Below are the code and all the weights of a small trained network. Each question names an input and a class and asks about switching units off, where a switched-off unit gives its printed mean instead of its output.

import numpy as np


def w(rows, s, z=0):
    codes = np.array(rows[::2]) - 128.0
    scale = np.full(codes.shape[1], s)
    scale[-1] = z or s
    return codes * scale


def norm(h):
    return h / np.sqrt((h * h).mean(-1, keepdims=True) + 1e-5)


def f(y):
    return y / 2 * (1 + np.tanh(0.7978845608 * (y + 0.044715 * y**3)))


def log_softmax(a):
    a = a - a.max(-1, keepdims=True)
    return a - np.log(np.exp(a).sum(-1, keepdims=True))


def net(x, mask):
    res = np.array(x, float).reshape(1, 5) / 4 @ E
    u = 0
    for l in range(2):
        y = f(norm(res) @ A[l][:, :-1].T + A[l][:, -1])
        res = res + np.where(mask[u : u + 7], y, B[l][:, -1]) @ B[l][:, :-1]
        u += 7
    return log_softmax(norm(res)[-1] @ U[:, :-1].T + U[:, -1])


A, B = {}, {}
E = w([
[161,47,173,146],'x0',
[230,162,107,161],'x1',
[62,89,6,64],'x2',
[202,79,178,2],'x3',
[83,69,63,197],'x4',
],0.0095)
A[0] = w([
[175,99,186,66,59],'L0N1',
[127,159,145,116,47],'L0N2',
[233,119,125,163,86],'L0N3',
[190,96,200,84,69],'L0N4',
[171,116,113,176,97],'L0N5',
[123,39,161,189,52],'L0N6',
[139,249,160,157,3],'L0N7',
],0.016,0.0042)
B[0] = w([
[199,100,91,20,240],'L0N1',
[107,136,204,107,123],'L0N2',
[177,102,5,148,227],'L0N3',
[162,69,121,90,255],'L0N4',
[192,137,86,143,167],'L0N5',
[42,109,134,232,191],'L0N6',
[195,201,190,153,221],'L0N7',
],0.018,0.0057)
A[1] = w([
[50,219,47,68,179],'L1N1',
[157,151,115,117,37],'L1N2',
[134,196,139,96,6],'L1N3',
[88,184,119,86,163],'L1N4',
[69,122,174,103,230],'L1N5',
[135,111,47,151,148],'L1N6',
[112,249,159,127,94],'L1N7',
],0.021,0.0027)
B[1] = w([
[54,10,85,151,253],'L1N1',
[127,90,180,93,152],'L1N2',
[128,108,224,223,156],'L1N3',
[184,32,143,223,172],'L1N4',
[160,55,35,119,168],'L1N5',
[81,193,250,59,255],'L1N6',
[180,216,163,223,209],'L1N7',
],0.02,0.0081)
U = w([
[84,163,144,81,2],'0',
[39,59,92,144,174],'1',
[230,136,123,8,204],'2',
[154,215,179,201,144],'3',
],0.016,0.0077)

Each question gives the input, the list of numbers given to net, and the class t.
The units are the neurons (one row each of A and B). Each row of codes is followed by its name. A weight is (code - 128) times the scale printed after its matrix; where a second scale follows, it is the last column's (A, B and U).
mask holds one flag per neuron, layer by layer. A switched-off neuron (its flag False) gives its mean, the last column of its row in B, instead of its output. The means were averaged over made-up inputs and are rounded, as every weight is.
A unit's drop is (log p(t) with every unit on - log p(t) with that unit switched off) / (log p(t) with every unit on - log p(t) with every unit switched off).
The circuit of an input: a set's keep is (log p(t) with only the set's units on - log p(t) with every unit switched off) / (log p(t) with every unit on - log p(t) with every unit switched off). Starting from the 12 units with the biggest drops (on a tie, the unit counted first), units are removed one at a time, each time the one whose removal leaves the highest keep (on an exact tie, the one counted first), for as long as the keep stays at least 0.8.
circuit, biggest first: the units of the circuit, biggest drop first
k most important neurons: the k neurons with the biggest drops, biggest first
top k neurons in layer l: the k neurons of layer l with the biggest drops, biggest first
drop of u: that unit's drop, to one decimal
input [0,7,3,-4,6], class 3: circuit, biggest first => (L1N1)
input [3,5,6,-2,-4], class 0: circuit, biggest first => (L1N6, L0N1)
input [-1,6,4,-2,-4], class 3: 2 most important neurons => (L0N4, L0N1)
input [8,-3,-8,-1,-4], class 2: 2 most important neurons => (L1N1, L0N1)
input [-6,7,4,4,2], class 1: circuit, biggest first => (L1N1, L0N4)
input [-5,8,4,2,0], class 1: 2 most important neurons => (L1N1, L0N4)
input [4,-2,1,-3,-5], class 2: top 2 neurons in layer 1 => (L1N1, L1N4)
input [5,3,6,-1,0], class 0: top 2 neurons in layer 1 => (L1N6, L1N7)
input [-5,-4,2,6,0], class 1: top 2 neurons in layer 1 => (L1N1, L1N6)
input [-8,5,1,4,2], class 1: drop of L1N1 => 0.9
